Here is a tiny trained network, its code and every weight. The questions are about switching its units off for an input and a target symbol, where a switched-off unit gives its printed mean instead of its output.

import numpy as np


def w(rows, s, z=0):
    codes = np.array(rows[::2]) - 128.0
    scale = np.full(codes.shape[1], s)
    scale[-1] = z or s
    return codes * scale


def norm(h):
    return h / np.sqrt((h * h).mean(-1, keepdims=True) + 1e-5)


def f(y):
    return y / 2 * (1 + np.tanh(0.7978845608 * (y + 0.044715 * y**3)))


def softmax(a):
    e = np.exp(a - a.max(-1, keepdims=True))
    return e / e.sum(-1, keepdims=True)


def log_softmax(a):
    a = a - a.max(-1, keepdims=True)
    return a - np.log(np.exp(a).sum(-1, keepdims=True))


def net(x, mask):
    ids = ['αδεημπτφω'.index(c) for c in x.split()]
    T = len(ids)
    res = E[ids] + P[:T]
    u = 0
    for l in range(2):
        r = norm(res)
        for j in range(2):
            rows = slice(2 * j, 2 * j + 2)
            q, k, v = (r @ M[l][rows].T for M in (Q, K, V))
            z = softmax(np.where(np.tri(T) > 0, q @ k.T / 2**0.5, -1e9)) @ v
            o = O[l][rows]
            res = res + np.where(mask[u + j], z, o[:, -1]) @ o[:, :-1]
        u += 2
        y = f(norm(res) @ A[l][:, :-1].T + A[l][:, -1])
        res = res + np.where(mask[u : u + 8], y, B[l][:, -1]) @ B[l][:, :-1]
        u += 8
    return log_softmax(norm(res)[-1] @ U[:, :-1].T + U[:, -1])


Q, K, V, O, A, B = {}, {}, {}, {}, {}, {}
E = w([
[188,110,176,206,88,131,113,150],'α',
[136,132,42,196,160,57,59,57],'δ',
[241,50,141,188,173,163,153,181],'ε',
[168,87,66,212,6,132,175,53],'η',
[254,45,186,93,117,158,150,73],'μ',
[115,97,62,100,142,98,157,98],'π',
[143,67,105,190,103,85,177,164],'τ',
[195,96,104,205,58,192,140,177],'φ',
[69,71,153,61,138,220,96,223],'ω',
],0.0058)
P = w([
[115,246,252,18,64,87,149,110],'0',
[243,79,30,192,130,186,236,151],'1',
[211,91,29,181,146,183,212,125],'2',
[208,86,43,169,171,174,179,134],'3',
[190,86,52,140,174,158,169,131],'4',
[171,73,69,148,156,132,154,157],'5',
[156,84,63,157,160,133,140,153],'6',
[127,50,84,141,125,97,137,172],'7',
[102,52,69,162,116,99,124,171],'8',
[95,64,74,160,95,103,98,178],'9',
[105,66,71,170,106,97,84,181],'10',
[98,63,68,167,72,87,61,191],'11',
],0.0027)
Q[0] = w([
[231,88,118,193,120,156,174,104],'L0H0',
[150,147,228,121,112,188,107,164],'L0H0',
[188,104,152,145,82,143,191,106],'L0H1',
[76,254,157,82,173,111,201,91],'L0H1',
],0.0056)
K[0] = w([
[227,174,181,177,50,70,137,88],'L0H0',
[171,150,254,113,126,198,64,169],'L0H0',
[122,75,117,67,94,156,180,158],'L0H1',
[106,1,46,128,204,171,166,131],'L0H1',
],0.0047)
V[0] = w([
[175,162,73,180,126,1,74,24],'L0H0',
[154,111,90,3,157,200,171,45],'L0H0',
[102,133,120,117,164,49,189,100],'L0H1',
[83,120,229,54,57,156,221,136],'L0H1',
],0.0036)
O[0] = w([
[176,126,234,33,51,200,172,204,252],'L0H0',
[108,174,166,100,56,62,1,44,119],'L0H0',
[85,83,147,122,27,39,172,79,124],'L0H1',
[181,246,91,35,110,85,180,188,64],'L0H1',
],0.0036,0.0037)
A[0] = w([
[130,65,155,66,76,94,95,4,148],'L0N0',
[199,73,176,195,195,144,86,76,137],'L0N1',
[147,178,161,189,51,24,44,215,12],'L0N2',
[145,128,218,180,68,128,174,95,75],'L0N3',
[176,209,61,208,187,27,124,18,2],'L0N4',
[95,85,6,78,196,92,138,75,65],'L0N5',
[18,151,254,100,103,239,103,138,30],'L0N6',
[91,72,108,4,173,216,182,192,10],'L0N7',
],0.0043,0.0021)
B[0] = w([
[78,123,121,190,152,146,83,214,209],'L0N0',
[58,109,122,127,114,132,144,161,255],'L0N1',
[224,88,106,75,128,127,171,148,118],'L0N2',
[144,82,108,96,129,158,121,199,158],'L0N3',
[204,146,184,45,79,200,223,143,129],'L0N4',
[146,63,164,196,90,172,152,145,162],'L0N5',
[254,116,132,148,76,122,216,140,113],'L0N6',
[217,166,128,137,63,132,198,97,163],'L0N7',
],0.0056,0.0029)
Q[1] = w([
[75,184,224,118,147,2,154,100],'L1H0',
[93,188,249,75,196,54,171,46],'L1H0',
[111,48,90,173,51,105,110,241],'L1H1',
[178,72,99,183,16,160,173,194],'L1H1',
],0.0053)
K[1] = w([
[162,44,79,189,111,172,189,92],'L1H0',
[124,2,70,199,115,203,137,84],'L1H0',
[172,185,178,83,82,58,135,132],'L1H1',
[130,233,158,73,128,81,89,160],'L1H1',
],0.0073)
V[1] = w([
[162,74,180,183,79,140,206,120],'L1H0',
[130,106,243,85,233,28,176,124],'L1H0',
[54,117,166,69,35,79,105,67],'L1H1',
[157,129,253,97,155,185,49,120],'L1H1',
],0.0047)
O[1] = w([
[107,105,66,93,86,225,132,168,149],'L1H0',
[152,1,142,80,89,50,91,162,143],'L1H0',
[128,103,101,55,211,168,144,3,7],'L1H1',
[217,111,140,135,67,186,30,84,225],'L1H1',
],0.0058,0.0016)
A[1] = w([
[36,202,47,107,165,203,176,117,4],'L1N0',
[79,119,97,151,169,143,254,213,178],'L1N1',
[222,231,219,15,145,117,227,109,246],'L1N2',
[74,119,98,52,190,126,174,15,123],'L1N3',
[160,58,211,47,144,142,114,85,184],'L1N4',
[188,182,205,126,187,12,150,92,69],'L1N5',
[152,131,137,155,158,71,186,118,41],'L1N6',
[176,92,101,146,67,159,195,105,219],'L1N7',
],0.0062,0.0021)
B[1] = w([
[129,115,212,84,178,103,23,166,151],'L1N0',
[121,154,127,78,62,145,106,79,216],'L1N1',
[217,130,136,136,183,21,191,124,165],'L1N2',
[136,104,86,172,156,160,129,255,165],'L1N3',
[124,194,48,166,87,163,132,122,173],'L1N4',
[125,73,201,139,75,216,162,134,185],'L1N5',
[99,106,157,118,109,187,112,119,137],'L1N6',
[171,175,193,70,170,147,145,159,252],'L1N7',
],0.0071,0.0044)
U = w([
[229,157,151,94,113,115,194,186,252],'α',
[100,105,129,137,86,231,114,152,148],'δ',
[64,84,123,177,125,58,43,159,233],'ε',
[114,164,176,71,210,114,80,141,72],'η',
[186,142,85,134,110,97,79,36,51],'μ',
[121,118,47,163,197,114,203,145,77],'π',
[72,119,98,46,94,86,184,103,60],'τ',
[89,255,131,191,100,111,156,136,36],'φ',
[120,97,220,193,151,101,178,69,99],'ω',
],0.0063,0.0027)

Each question gives the input, a string of symbols that net reads in full, and the target symbol t.
The units are the heads (2 rows each of Q, K, V and O) and the neurons (one row each of A and B). Each row of codes is followed by its name. A weight is (code - 128) times the scale printed after its matrix; where a second scale follows, it is the last column's (O, A, B and U).
mask holds one flag per unit, layer by layer, with each layer's heads first. A switched-off unit (its flag False) gives its mean, the last column of its rows in O or B, instead of its output. The means were averaged over made-up inputs and are rounded, as every weight is.
A unit's drop is (log p(t) with every unit on - log p(t) with that unit switched off) / (log p(t) with every unit on - log p(t) with every unit switched off).
The circuit of an input: a set's keep is (log p(t) with only the set's units on - log p(t) with every unit switched off) / (log p(t) with every unit on - log p(t) with every unit switched off). Starting from the 12 units with the biggest drops (on a tie, the unit counted first), units are removed one at a time, each time the one whose removal leaves the highest keep (on an exact tie, the one counted first), for as long as the keep stays at least 0.8.
circuit, biggest first: the units of the circuit, biggest drop first
most important unit: the unit with the biggest drop
k most important neurons: the k neurons with the biggest drops, biggest first
heads that matter: for each layer, one digit per head in row order, 1 if its drop is at least 0.15 and else 0, layers parted by /
input φ δ α τ α ε η ω ε δ ε ω, target φ: heads that matter	11 / 11
input ε α π δ ω α ω η δ π, target ε: most important unit	L0H1
input δ ε δ, target δ: circuit, biggest first	(L1H0 L0H1 L0H0)
input τ π φ δ π φ μ η δ ω ω ε, target τ: heads that matter	11 / 01
input η ω δ φ τ η π δ δ, target η: 2 most important neurons	(L1N0 L0N4)
input η δ π φ μ δ δ μ π, target η: circuit, biggest first	(L1N0 L1H0)
input η τ α π, target η: circuit, biggest first	(L1N0 L1H1)
input ω α δ ω η δ α α η η α δ, target ω: circuit, biggest first	(L0H1 L0H0 L1H0 L1N5)
input φ π φ δ π τ ε μ π, target φ: circuit, biggest first	(L0H0 L0H1 L1H0 L1H1)
input π δ η η η δ η μ δ α ε, target π: heads that matter	01 / 01
input ω η ω δ φ δ π, target ω: circuit, biggest first	(L1H0 L0H0 L0H1)
input π τ ω ε, target π: 2 most important neurons	(L1N3 L1N4)
input μ ω α α η, target μ: circuit, biggest first	(L1H1 L0H0)
input α μ π α μ ω, target α: circuit, biggest first	(L0N7 L0N6)
input μ τ η δ δ τ π δ φ ω η δ, target μ: circuit, biggest first	(L1H1 L0H0)
input η μ φ π α φ α π π μ ω α, target η: most important unit	L1H0
input η ε δ ω δ δ μ ω φ δ ε ε, target η: 2 most important neurons	(L1N0 L0N5)
input π α ω μ η δ δ δ, target π: circuit, biggest first	(L1H1 L1N3)
input δ μ α δ, target δ: circuit, biggest first	(L1H0 L0H0 L0H1)
input ω ω μ δ δ δ α τ τ δ φ, target ω: most important neuron	(L0N0)
input η δ ω δ μ μ ε τ, target η: heads that matter	01 / 11
input μ δ δ μ α ε δ δ π φ μ η, target μ: heads that matter	11 / 11
input α ω η μ η δ π ε ω δ, target α: 2 most important neurons	(L0N4 L0N2)
input π ε ω ω ω δ δ ε δ ε τ, target π: 2 most important neurons	(L1N3 L1N4)
input π δ μ π δ η δ ω α η δ α, target π: heads that matter	01 / 01
input φ π η ω ε ω δ ω δ ω, target ε: heads that matter	10 / 00
input ω δ δ ε η η, target ω: heads that matter	11 / 10
input φ ω α ω φ η φ μ δ ω μ ε, target φ: most important unit	L0H0
